Here is a tiny trained network, its code and every weight. The questions are about switching its units off for an input and a class, where a switched-off unit gives its printed mean instead of its output.

import numpy as np


def w(rows, s, z=0):
    codes = np.array(rows[::2]) - 128.0
    scale = np.full(codes.shape[1], s)
    scale[-1] = z or s
    return codes * scale


def f(y):
    return np.maximum(y, 0)


def log_softmax(a):
    a = a - a.max(-1, keepdims=True)
    return a - np.log(np.exp(a).sum(-1, keepdims=True))


def net(x, mask):
    res = np.array(x, float).reshape(1, 4) / 4 @ E
    y = f(res @ A[0][:, :-1].T + A[0][:, -1])
    res = res + np.where(mask, y, B[0][:, -1]) @ B[0][:, :-1]
    return log_softmax(res[-1] @ U[:, :-1].T + U[:, -1])


A, B = {}, {}
E = w([
[123,43,27],'x0',
[212,62,254],'x1',
[138,126,127],'x2',
[95,132,131],'x3',
],0.0086)
A[0] = w([
[161,249,103,254],'N0',
[128,95,12,182],'N1',
[135,191,215,152],'N2',
[127,50,254,89],'N3',
[84,77,95,255],'N4',
[203,219,192,216],'N5',
],0.01,0.0048)
B[0] = w([
[29,196,49,231],'N0',
[158,25,91,255],'N1',
[72,194,164,221],'N2',
[147,57,162,237],'N3',
[215,47,87,226],'N4',
[2,229,192,245],'N5',
],0.0079,0.0082)
U = w([
[74,247,28,253],'0',
[214,86,174,252],'1',
[188,183,126,2],'2',
[64,153,199,153],'3',
[90,92,50,136],'4',
[135,159,125,2],'5',
],0.012,0.0049)

Each question gives the input, the list of numbers given to net, and the class t.
The units are the neurons (one row each of A and B). Each row of codes is followed by its name. A weight is (code - 128) times the scale printed after its matrix; where a second scale follows, it is the last column's (A, B and U).
mask holds one flag per neuron, in row order. A switched-off neuron (its flag False) gives its mean, the last column of its row in B, instead of its output. The means were averaged over made-up inputs and are rounded, as every weight is.
A unit's drop is (log p(t) with every unit on - log p(t) with that unit switched off) / (log p(t) with every unit on - log p(t) with every unit switched off).
The circuit of an input: a set's keep is (log p(t) with only the set's units on - log p(t) with every unit switched off) / (log p(t) with every unit on - log p(t) with every unit switched off). Starting from all 6 units, units are removed one at a time, each time the one whose removal leaves the highest keep (on an exact tie, the one counted first), for as long as the keep stays at least 0.8.
circuit, biggest first: the units of the circuit, biggest drop first
unit that matters most: the unit with the biggest drop
top k neurons: the k neurons with the biggest drops, biggest first
drop when u is switched off: that unit's drop, to one decimal
input [1,-5,-1,-7], class 4: circuit, biggest first => N5, N1
input [0,8,-5,-7], class 3: top 3 neurons => N5, N4, N1
input [7,1,-4,0], class 1: top 4 neurons => N0, N5, N4, N2
input [1,-6,-4,6], class 4: circuit, biggest first => N1, N5
input [1,-4,-4,-6], class 4: top 3 neurons => N5, N1, N2
input [0,4,-1,-8], class 3: circuit, biggest first => N4, N5
input [1,-6,7,1], class 4: circuit, biggest first => N1, N5
input [-4,0,0,-4], class 0: circuit, biggest first => N0, N3
input [0,4,-7,-8], class 3: unit that matters most => N4
input [2,1,-6,3], class 1: top 3 neurons => N0, N5, N2
input [-5,0,1,-5], class 0: top 3 neurons => N0, N3, N1
input [-1,7,6,-8], class 3: top 4 neurons => N5, N4, N1, N2
input [8,2,-2,3], class 1: top 3 neurons => N0, N5, N4
input [-8,-1,3,-6], class 0: circuit, biggest first => N0
input [3,-6,-6,-6], class 4: top 2 neurons => N1, N5
input [2,-8,-2,-7], class 4: top 2 neurons => N1, N5
input [2,1,-8,-2], class 1: top 3 neurons => N0, N5, N2
input [5,-8,6,1], class 4: drop when N1 is switched off => 0.2
input [4,-5,6,2], class 4: drop when N0 is switched off => 0.0
input [-1,8,-3,2], class 3: unit that matters most => N5
input [2,-5,-5,3], class 4: drop when N2 is switched off => 0.1
